Each row, then the tier of its hidden value:
[   1   37  441 -353  124 -362  245  246  282 -174   14    3 -181  173
 -340  105 -408 -165 -165   31   99  -44  453  358 -477   46 -247  154
 -170 -128  215  216   70  212  148 -118  -54  -37 -308]
QL
[-394   76  296 -283  133 -201  481   87   91  -11   96  316  -24  164
 -199  277 -244  175  -29   41  144    6  148  -15 -104  164 -274   98
   78 -367  336  -58    6  219 -188  -50  -95 -102  184]
GH
[ 231    4 -129  234    2  314 -124 -110  125   22 -276  150    7   13
  -98 -266   25 -152 -221 -237   54   90 -252   14   18 -277   97   64
 -268  475 -567  300  110   -9  178  -34 -194  -33 -455]
LM
[-219  -19  175 -179  111  -86   31  165   35  -12  -20  -52  -94 -190
   50  171  -80  100   20   46 -115  200  321   87  -57   44  152 -144
  230   90  353  -34  -43  194  -14  284  168   67  -15]
GH
[ 315  220  284  138 -192  150 -143  -58  -24 -226  -40 -153  -77 -344
   10   36  120  -27  111  126   81  -38  325 -151  134  112  -33  125
   26  314   63  -69 -194  181 -146   93  -70  121   34]
Tm
[  40 -163  235 -233  211  152   48   18 -218   35 -164  -67 -106 -271
   34   21  -58   27   95    1 -118  389  384  131 -122  -30  263  -70
  195  -14  404  211  -91  280  171  103  295  224  -87]
GH
[-346   30  -95   64  194   37  151 -127  140  202 -228  368  100    4
   98  113  -56  186  -98 -241   51  134  -56  -76  369 -141   80  -87
  222  -66    8   26  -59   57  -14    6  113  103   94]
QL
[-523  255  420 -308   77 -449  715  168  286  -82  217  457    5  388
 -352  410 -387  196 -101  131  302 -274  138  -29 -146  295 -634  233
  -52 -547  328 -227   50  184 -332 -154 -346 -239  324]
QL
[ 297  118  131   95   50  141  -85 -257  -25  -58 -231    4  -13 -334
   20  118   79 -150  125  -94  183   43  393   -8  376    0  -29  157
  247   75   64   81 -383  154   -4 -106  290  323   87]
Zh
[-285   35  164  -95  191 -105   74   26  116  106 -211  147    0 -152
  137  147 -165  174  -65  -96  -42  143  383   22  208  -89  133  -99
  314  -95  401  -43  -11  147   69   71  145  218  106]
QL
[ 309  -23  -99  208   45   94  -95   42  168  -44 -197  -66  -20   54
  -99 -151   48 -244 -115 -103   -1   82 -215  264 -154  -84   53  -52
 -415  510 -606  362 -180  -11  237  119  135  -25 -539]
GH
[-320  -27  -50   13   91  128  400   17 -116  115   50  260   79  107
  -42  150   65  231   77   75   10  191 -338  -83   12  168  -47 -112
  -13  -61  -36  -22 -152  131 -184  225  100 -158  162]
ZR
[-128   75   64  149   94   12  -70 -151  115   97 -293  141   58 -195
  243   61  -29  195  -26 -164   -8  129  304 -112  436 -121  194 -108
  301  -13  224   30 -184  129   57    4  289  297  113]
QL
[-154  102  -95  298  -24  130  -15 -145  232   94 -209  269   81   49
  136 -108   37  245 -154 -260    3  100 -252 -190  330 -194  173 -119
  -52  174 -286  163  -21   43  -31   -1  -16   19 -112]
QL
[ 195  -94  -30    1   62  180  -57 -153 -151  -62  -37 -102  -61 -243
  -32  141  180 -148  218  -30   54  253  133   73  100  120   90  -18
  196  163  -28  216 -487  206  -49  139  563  122  -73]
ZR
[-471   28 -142   23  124    8  163  -26  128  148  -45  308   64    2
   67  209   15  225  -42 -151   12  139 -168 -108  289  -20   62 -149
  253   28    1  -86  -68   66 -186  204   99  -56  123]
GH
[-175  -19   83 -143  289   86  189 -152   13  185 -319  366   41  -83
  -48   85 -209   -1 -120 -216  132  130  292   22  236 -202  -12  124
  312 -197  249   42   86  121  137 -182   -7  218   91]
Tm
[ 195  236  254  166 -117 -153   45  179  169 -211    2 -152  -22  -37
  -46   94    4  -51   23  236   54 -173  135   88 -108  244 -213   16
 -329  315 -143  -65 -262   69  -42  206  -29  -17  -92]
QL
[ 114   86  -62  254 -103  175  -82 -169   81  -71 -115  160   54  -20
  -44  -27   70  -43  -62  -82  151  -42  -61 -200  185   -5  -82   94
  -56  282 -285   71 -157   65  -76   -5   12  -24 -115]
LM
[  54   -4   93 -114  -86  -88   26  229   79 -220  242 -263 -180  -60
 -208  175   55 -146   95  170  -33  115   54  232 -339  231  -33  -75
  -43  333  -72   91 -236  182 -146  387  247 -197 -243]
ZR
[  73  110  -67  223 -195 -100  -48  205  226 -212  179 -193  -50   69
  -98   98  150  -82   21  163  -15  -56 -256  106 -186  249  -97 -142
 -317  549 -470   41 -322   33 -163  435  169 -262 -293]
ZR
[ 126  104  166  122  106   38  -37 -128    3   31 -311   23   43 -277
  159   90  -10   11   59  -22   57   58  428    4  340  -14   51   12
  197   32  212   -6 -288  122  115   -7  275  359  131]
Zh
[-117  126  413 -335   93 -252  122  170  264 -122  -18   24 -185  -87
 -194  165 -317  -51 -133  -42   70   -6  551  200 -154  -56  -98  130
  169  -75  386   16  173  212    6  -43 -170   63  -91]
Zh
[-354  -28  -34 -114  245  -26  156  -20   72  158 -145  252   29  -71
   35  214  -79   95  -32 -149   19  177  101   46  216  -57   66  -88
  310  -56  170  -23  -75  103  -21  118  184   90   87]
GH
[ 182  120  139  107 -104  123 -123 -195   52 -151  -41  -34  -77 -241
   18   67  127   10  112 -104  103   93  203 -131  251   33   63   62
  147  146   -5  155 -317  210 -166  -22  220  133  -26]
QL
[ 295   77  174  179  -66  204  -43 -219  -98 -109 -130  -28   -8 -210
   65   -5  146   35  161  -11   87  118  160 -136  202   92   47   54
  -13   91  -16  199 -407  216  -51  -53  285  194    5]
QL
[ 173 -111 -318  211  181 -246  -84  163  489   18 -249    1   23  381
 -210  -90 -151 -447 -317 -206   39  -45 -259  570 -286 -132  -93 -116
 -508  523 -846  468 -233 -160  449  118  389 -109 -803]
GH
[ 164    4   79  277  207  429  279 -129 -211  260 -531  347  204   29
  115 -326  -34  160 -133  -33  -10  166 -242  -67   93 -195   85   16
 -415   58 -223  175  103   14  371 -129 -264  202  -42]
Tm
[ 160  155  253   72   20   81   -6 -131  -24  -55 -201   11   -7 -294
   75   97    8   21   87   18   99   29  418  -71  279   30  -10   93
  182   25  232  -31 -230  173  -13  -34  117  279  159]
Zh
[ 229  119  146  111  112   78   49 -212  -49   -2 -268   72   53 -239
   42  143   31  -99  120  -21  184    2  356   10  351   60 -108  133
  158  -26   93   22 -407  123   47 -105  291  327  169]
Zh
[ -61   34  326 -192  184  -34   58   -2   53   37 -244   71  -79 -225
   38   61 -213   64  -59  -94   -9  167  555   90   87 -140  127   31
  273 -124  469   68   58  217  151  -71   51  284   25]
Zh
[-311   35 -143  273   49  110   77 -151  156  179 -277  457  180  150
  123  -70  -90  255 -227 -194   54   29 -161 -289  324 -169   38  -64
   36   39 -117    7   71   15   37  -38  -50   10   15]
LM
[ 290  -40  -39  178   76  214 -204 -272 -124  -10 -304   26   58 -277
   72   43   81 -191   83  -69  133   85  362  -72  310   -7   31   90
  228  191   18  104 -399  116  134  -33  449  305  -21]
LM
[-223   87  203   72  188  155  441  -63  -95  216 -324  471  180   97
   57  -52 -181  307 -127   23   70   46  -20 -180  147  -58 -101   59
 -112 -254  182  -83  154   89  111 -132 -310  114  252]
Tm
[ -65  -69  230 -321  152   -2   -5  163  -37  -52  -15 -135 -184 -293
  -57  146  -76  -52   46   16 -102  272  398  203 -171   -4  179  -58
  249  147  354   60   10  233   29  246  120   90 -128]
GH
[ 146   82  -14  224 -308  196   22  -53  -33 -238  281 -132  -74  -25
 -103   55  312   75  207  125   42  115 -340 -171  -50  287  -17  -60
 -161  330 -346  154 -423  207 -383  279  243 -256  -97]
ZR
[ 308  169  110  224 -120   59  -94  -21  218 -156 -138  -22  -34  -17
 -110 -109  -10 -149 -121  -42  111  -97   34   39  -11  -48  -92  111
 -278  380 -365  160  -86   48   61  -17 -115    0 -302]
Tm
[-392   31  294 -303   24 -282  374  254  139 -114  248  102 -110  177
 -217  261 -226  165  -21  149   21   46  151   59 -331  234 -191  -24
   33 -192  337  -35    7  253 -208  163    2 -226   28]
ZR

New part:
[  27   36   16  -85  -89  -26  132   51 -177  -75  -64  -34   66  -79
   61 -139  -18    9   37   35  -92  -57   68 -106    8   22   57  -16
  -22  -17  -87   57   41  -12  -61   95   54  -91    6]
(45)
[-103 -126   85    9  113   96  -14   10  -65   -4  123   35  -31  114
 -194   -8  106 -125   48   56  -17  -54 -166  -83 -133  -37   89  143
  102 -147  -80   38   38  -52   27  -39  -80  -20  147]
(40)
[ -46   26   95 -177  -83   -5   82   54 -162   40  -38 -151   63  -46
   45 -164    0   20  -83  143 -226 -115  123  -55   41   26   52  -96
   44   35   19   30   17  -46  -16  187   49  -24  -25]
(47)
[-280  125  332   27   -6 -172  -99  147 -171 -135  320  119 -222  -43
   74  297   83  233  181 -542  165  271 -222  -50   11   50  -12  118
   66  290    9   23 -240  139   28  -71  124  -57  195]
(47)
[-322   23  245  -29   95 -116    8   16  -75   51  266  -83   27   58
 -103   12  176 -117   -5  -74 -102   32 -162 -108 -191 -126  -65   87
  157   -4 -183  -73  -12  -86   99  -47   39 -105  111]
(47)
[ -92    4   67 -153  184 -114   -6  209 -109  134   84 -269   -6  -71
   54  -41 -128  122  -40   36  -43 -170  148  181  155   30  -24 -169
  -23  172  212  126   21  107  116  121   29  -48   37]
(42)
[  -1  -14  -80 -114  163  -98   20  243  -61   55   20 -181  -18    5
   -4  -51 -110  111   41  -14   56 -138  201  241  167   57   49 -148
  -44  123  193  239   40  123   62   90   72  -38   83]
(40)
[-104  208 -231 -106 -194    9  201  -59  -47 -124 -119  146  -43  115
   92 -139  173  -18   10  -52   72  181  151  143   24   27  156  -42
  -12   40  -10  105  -76    4   21   39  257   60  -31]
(45)
[  28 -129  -37   18   52   66   80   57 -168 -114   58  219  -65   42
  -53   -1   71   27  188  -37  104   35 -137  -73 -107  122  190  140
  -19  -90  -62  162   57   50  -88 -142    0  -22  126]
(40)
[ 231 -173 -127   89   34  292   22   -8  -74 -157 -148   53  -32    9
 -178  -60 -134 -114  108  122  134 -167  -61  -58   99   -3  197  165
  -26 -252    6   94   61   12  -26  106 -183    2  142]
(40)
[ 239 -164 -163   95   34  320   16  -20  -39 -159 -176   35  -32   31
 -203  -71 -141 -145   91  141  150 -182  -39  -26  124  -28  199  163
  -19 -271   22   93   59    6   -2  131 -190   15  145]
(40)
[-243  -13  182   -4   94 -107   39   63 -174  -30  272  120  -81    0
   24  102  143   65  133 -199   66  143 -210  -62 -151   51   49  112
   51   86  -84   36  -38   52   27 -183   82  -64  118]
(46)
[ -12   17  -15  -96  126  -71   40  174  -90   45   11 -247   15  -95
   48  -61 -168   85    0    6   35 -154  179  188  209    7   11 -134
  -43  126  163  122   19  106  109  145   44  -60   43]
(46)
[-103  205 -159 -128 -187  -35  181  -23  -69  -99 -105   94  -10   87
   89 -148  157  -14   -1  -41   -7  130  147   71   -1   10  106  -58
   -5   42  -40   98  -55   -9   -5   61  226   13  -31]
(44)
[-260  -68  239  -37  117 -106  -22  103 -127   25  304   48  -61   86
  -99   80  188   14   93 -139  -44   73 -191  -82 -192   23   40   98
  130   44  -94   62  -15  -10    6 -134   53  -60  159]
(42)
[ -42  118 -136  101   32  241   31 -193   89  -83 -159 -105   19   44
 -156  -89  -63 -344  -94  124  131 -123  -80   -8   73 -317  -50  146
   15 -267  -80 -174  -24  -73  237  190 -174  -34   58]
(44)
[-167   51   78   56   29    3  -73   99 -148 -181  210  354 -336   65
   58  304  105  254  244 -464  349  316 -248   77   22  167  164  166
  -22  205  148  149 -223  214    8 -180   97   76  201]
(40)
[-175  140  -67 -259 -215   63  105  -31  -39   43  -77  -34  -45  175
   30 -185  204   11 -164  130 -190   74  246  181   72   66  192 -159
  120  111  151   94 -109  -67   33  204  243  169  -56]
(34)
[   1  -94  179 -164   69   26  -31  146 -169  108   26 -237   18  -79
  -12  -89 -116   77  -73  170 -212 -240   76  -31  102   54   36  -98
   35   49  146   67   39   15    6  201  -79  -25   37]
(42)
[-342   90  295  -16   63 -212  -23  102 -144  -28  333   36  -90    3
   22  158  160   83  107 -340   30  184 -197  -75 -132  -20  -58   88
   99  177 -109  -10 -113   40   59 -117  122 -103  143]
(47)
[ -26   18 -187  -44  -85   33  207  -11 -133 -139  -19  225  -47   60
   65  -87  132   34  134  -49  134  157   39   90  -29  129  243   40
  -31    1  -30  166    5   47  -41 -108  199   34   29]
(46)
[-148   88  180 -213  -20  -21   12   38 -137  136   -9 -258   50  -59
   62 -142  -21    4 -186  186 -285 -166   94  -49   51  -48  -62 -135
   52   74   84  -59  -17  -48   79  240  -15  -22  -52]
(45)
[-208   64   10   31   51  232  -53 -181  159   36  -11 -234   20  173
 -292  -81   63 -389 -199  173  -27 -124  -53   54   36 -338  -30  108
  195 -220  -46 -194  -64 -170  285  246 -122   37   99]
(47)
[-103  149  -75 -185 -199   -9  141   -1  -71  -34  -91  -16   15   98
   42 -184  149  -13  -74   53 -139   56  202   67   29   23  121 -104
   63   53    5   91  -53  -57  -12  155  213   46  -34]
(45)
[-190  167 -190   39  -19   53  150 -106 -108 -168   52  348 -211   39
  181  103  132   89  144 -249  389  334 -131  195   17   81  176  114
  -92  111   82   48 -149  160  131 -201  187   93   32]
(34)
[ 128   83 -127   48    9  107   75   -3  -49 -121 -196 -147   49 -124
   -3 -100 -226 -111   15   39  127 -174   69   -1  202 -150  -25   30
  -97 -115   -9  -22   21   44  104  214 -107 -104   39]
(44)
[  49  -74  -82 -173 -139   73   94   98 -115  -50  -70   88  -28  152
  -72 -158  138   52   36  101 -136   -8  161   34   -5  175  271  -53
   69  -16   53  256   20  -32 -155   88  143   81   56]
(40)
[ 129  -36 -183  -19   91   75   61  120  -35  -56 -108 -131   -5  -23
  -46  -84 -176    1   57   43  149 -158  172  200  228    5  113  -51
  -65  -19  142  174   44   96   71  143   -1  -20   85]
(42)
[-221  245 -178    3  -19  -76  190  -78 -100 -131   27  265 -103   24
  193   18  155   19  109 -214  273  273  -90  100  -76   -9   41   64
 -108   74  -54   22  -83  110  113 -189  192  -20  -10]
(44)
[ -64   94  174 -149   -1  -47   13   73 -158   71  -43 -241   63 -131
   75 -113 -105    4 -111  113 -219 -199   50 -131   56  -79 -115  -91
  -14   36   21  -56    9   -7   45  222  -79 -111  -27]
(44)
[ -23   20  171 -137   -4  -14   32   74 -188   54  -26 -223   69 -142
   62 -120 -113   26  -80  134 -209 -196   55 -121   70  -22  -43  -74
    2   30   25  -31   29  -14   17  206  -62  -86  -14]
(45)
[-335   -5  343  -51   74 -197  -34  122 -107   36  356  -73  -11   62
 -107   78  199   -7   56 -208 -123   82 -146 -108 -180  -48  -36   66
  194  101 -162    8  -47  -55   26  -62  106 -113  163]
(34)
[-169  -56  101    8  111  -36   71   21 -150  -24  197   86  -25    5
  -23   24  107  -24  108  -66   53   56 -181  -68 -148   13   64  121
   38  -23 -108   25   28   14   37 -152   28  -68  101]
(46)
[ -24   -7 -213  -32  -46   49  162   22 -116 -150    0  313 -114  128
   25  -33  168   65  177  -94  190  189   -4  114  -56  168  274   68
  -36   -2   13  232  -11   77  -65 -161  187   68   73]
(40)
[ -46   71 -245  -80 -152   84  198  -44  -83 -140  -74  233  -89  127
   60 -101  167   31   80  -37  134  194  105  173   28  130  283    5
   -9   26   46  175  -55   37  -16  -40  244  111   11]
(46)
[ -40  -21 -108   84   42  367  -41 -191  144  -42 -109 -141  -25  158
 -305  -76  -22 -363 -131  204   92 -149  -50   88  121 -266   88  154
  135 -283   23 -125  -47 -120  243  244 -176   86  120]
(46)
[ -67  -78  190 -216   36   65  -40   95 -156  152   23 -202   -4  -10
  -24 -111  -27   55 -139  238 -282 -211   64  -34   51   61   58 -109
   73   44  172   44   15  -26   10  204  -67   38    9]
(42)
[-158  -88   77    7  114  176  -53  -68   45   51   90 -107   -5  168
 -283  -48  101 -261  -80  155  -60 -119 -127  -24  -77 -171   49  129
  175 -200  -52  -57    8 -124  142   89 -124   18  141]
(42)

Next part:
[   1   27 -210  -70 -115 -296 -244 -215 -392   -1 -212  117  -52   51
 -174  176 -126  -79  -62  265  163 -409  -96  -28  284 -130  126  372
   67  341  -56   62   -7  276  -47 -197  147  -63    6]
G
[  91  -73    1   42  116   83   23   21  -30  159   84  228   80  124
  -99  101 -167   17  -95   44  112  -62  234 -404   74  -72  -46  238
   25    8   95  239  -62 -117  385 -167   -1  124   33]
F
[ 253  -96 -270   68  122  -33   29 -194 -247   39  -28  196   70  231
 -316  319 -344 -137 -158  266  117 -468  226 -164  383 -132   28  309
   70  230   -1   82  -43  107  373 -264   88  -96  -82]
F
[ -80  325 -171   22  -46 -196  -83 -130 -109 -383  -83 -174  -62 -156
  -90  215 -152   69  170 -107 -196  -45 -102  434  363  146  219   33
  195  348  -86 -165 -206  106 -389  184  -73 -171   51]
G
[-247  213   91 -386 -424   -9 -481    2 -180 -243 -445  -28 -217 -194
  217  104  298  -57  187    7  281 -211 -318 -250  -29 -142  596  339
  -28 -246   35  252   40   54 -239  184  -59 -244  271]
W
[  -6  194 -134  -39 -201 -183   45 -212 -166 -303 -321 -259 -142  -14
 -122  401 -108   65   36 -219  106 -161 -139  109  328  145  490  407
  148   63  -75  177 -246   73  -87   45 -128 -286   95]
B
[  27  164 -117   -6   60   23  -76  -29  -87 -147  122   92   28 -112
 -101  203 -209  -23  156   11 -198  -44  111  -40  189   79  163  -97
  202  210  -19  -80 -183 -109  -21  240  -74  -18  178]
T
[  28  130   33   25  -26  241  -65   51   87 -151 -102  246  -11   68
   58   96  -28 -166  131   -3   96  -93   92 -375  141 -202  316  322
   18 -193  151  253  -16 -197  246  -11 -105  -61  123]
B
[-194  238   96    3   88  149 -211  198  171 -142   64   85   23 -135
  195 -237  106  167   91  -47  -84  254   50   94   13  -62 -217  -48
  -70    3  150   -8   82  -72 -248   56  -36   93  -67]
W
[  82  -83   91   18  165  378  -65  185  130  156  106  387  113  150
   47  -46  -41  -58  -73  127  149  -33  314 -599  -50 -248 -108  186
 -104 -251  225  294  119 -243  495 -174  -10  127    0]
F
[  33  318   49  -81  -55  430 -147  127  218 -444   -2  226    0 -104
  124  190  -56 -331  432  -58 -124 -123  109 -247  204 -196  637   20
  112 -255  137   33 -100 -339  118  353 -225 -207  317]
B
[ -91   21 -147 -239 -123  -68 -356  -57 -333   -5 -224  -42  -82  -66
  -19   95   82  133 -148  227  172 -247  -95  -55   32  -40  -28  103
  -52   70  -11   64  129  208 -167  -16  107 -146  -38]
G
[  44  121  -68  -52   48   46   -1    0  -13 -130   75  -74   37  -65
  -91  217 -179   94   36 -112  -66  -23  138   32  182  112  113  -11
  101   79    2    0 -168  -69   35  109  -87  -69   68]
B
[  49 -117   95 -193    0  203 -142  149   32  177  -39   85   90  114
   31   30   14   74 -199   47  355 -159  188 -374  -41 -190  -46  282
 -200 -260  153  297  127  -19  375 -315   54   20  -71]
F
[ -99  297  -76  -66   59    3 -193   15  -79 -261  245   83   -6 -335
  -33  176 -176   13  362  -25 -448  115   60   47  102  215  203 -421
  334  314  -76 -260 -280 -190 -290  606 -144   16  359]
G
[   4   95 -331  189  186 -111 -114 -200 -302  -95  -57  188  -54   52
 -173   28 -146   84 -112  330 -136 -137   59  131  310   -1 -347   61
  106  421   -8  -93   54  165 -202    7   87  -48 -193]
W
[  93   54  -39  104  209  289  -20   97   79   -6  185  335  101   58
  -27   23 -161  -75   55  111  -97    4  292 -330  105 -122  -70    1
   53  -10  143   76   -5 -232  278   35  -51   89   41]
B
[ -79  195 -178   51   88   10 -116  -36 -121 -205  -26  -32  -46 -102
  -35   69  -52  173    3   56 -185   57   12  174  156  111 -131  -98
   96  211    0  -88  -16   22 -275  178  -31  -97  -53]
G
[ -99  369   55 -208 -210  398 -240  139  172 -530 -245  -61 -107 -173
  235  159  161 -132  319 -146    3  -65  -87  -63  112 -123  628   64
   -5 -396  124   84    7 -208 -145  349 -223 -367  208]
T
[   8  273 -113   28  164  323 -171  124  101 -320  164  176   66 -128
   41   27 -108  -84  223  111 -306    3  174   86  191  -75   18 -286
   83   76   93 -214   23 -167 -127  292  -83  -91   48]
S
[-178  193   32  -13 -204 -188 -188  -72 -109 -140 -302   60 -124  -24
   70   26   87    2   91  -60  173  -44 -210  -94  145 -103  281  500
   34   62   44  253  -49   79 -148 -106  -15  -25   87]
G
[-104  237 -240   54  177 -118   62  -40  -93 -249   83 -490  -22 -209
 -115  142 -129  573 -156 -209 -332  309   39  679  177  487 -411 -376
  121  363 -107 -266 -146  113 -539  253  -74 -139 -220]
S
[ -85  213   -9  -35 -138  111 -140    2  -12 -255 -238   57  -95  -30
   90  108   67  -57  128  -53   77  -58  -86 -166  130 -102  355  299
   31 -130   86  202  -16  -85  -38   69 -101 -155  110]
T
[ -74   95 -115   36   86 -204  -86  -59 -183   20   92    5   13  -96
 -116   66 -151  207  -33   16 -131   78   40   91  118  156 -180  -27
  139  373  -44  -47 -129   63 -166   49   29  111   14]
G
[ -93  274    9  -21  120  243 -130  207  212 -267  119  -68   74 -147
  128  -83   -1  154   98 -104 -173  188  117  277  110    4 -127 -203
  -46   -3  115 -138   41  -88 -232  122  -73  -43  -88]
S
[ -30  243   25  -40   -9  285 -172  125  135 -270   -9  178   17  -72
  114   38   -7 -144  234   -4  -64  -33   73 -138  135 -167  279   51
   23 -126  133   40    2 -185   15  149 -106  -85  133]
T
[  27  229    7  -16   77  248   53  107  225 -322   45 -157   42  -63
   25  173 -107  103   97 -242  -90   77  162  162  210   74  149  -26
   24 -114   79   -3 -119 -152   -3  122 -174 -174  -10]
F
[-209   96   75  -98 -218 -127 -300  -39 -174    2 -318  176 -149  -21
  124  -59  187   14   28   62  271  -62 -196 -340   -6 -162  187  498
  -26  -45   83  344   49   61  -76  -98   22   28  107]
W
[ -18   89 -213   23    3 -264 -207 -194 -297  -58 -132  126  -36   42
 -150   52 -131  -10  -54  252   72 -289  -37  156  345 -105  -91  280
   49  398  -25  -33   11  278 -168 -170  131  -26 -111]
W
[-138  223  -66   74  114  -33 -121   32   -4 -160   43   -7   -9 -114
   29  -82  -28  215   27  -21 -163  178   29  243  143   79 -243  -57
   46  231   41  -84  -17   32 -312   82  -20   33  -95]
W
[  67   80 -125  -11   60   19   -2  -44  -77  -92    7  -41   30   12
 -119  196 -175   83  -48  -20   -3  -97  126   33  221   52   34   91
   62  110   12   29  -97    5   57  -15  -31  -79  -22]
B
[  19 -113  338  -76  243  533 -147  439  335  355  428  569  238   28
  193 -247   -9  -50   55   58   76  215  466 -867 -316 -279 -208  -65
 -125 -356  311  288   97 -468  628  -72  -34  422  174]
F
[  49  122  122  185  315  626 -239  342  322   14  373  904  207   65
  194 -331  -61 -426  320  360 -203   53  401 -691  -11 -533 -107  -83
  -23 -136  349   54  212 -465  422   45  -14  321  147]
S
[-104  370  -79  -36   42   10 -212   31   62 -406   71  -43    8 -219
   38   21  -92   18  263  -37 -254    7   11  458  312   21   77 -173
  100  254    6 -284  -89   39 -424  251  -70 -107   24]
W
[  74   -7   20   50  205  411  -23  158  110   40  147  312   73   66
   30   25  -67    3  -15   89  -31   60  314 -508  -41  -97 -103  -15
   -1 -203  181  194   48 -309  363   70  -87   57   46]
F
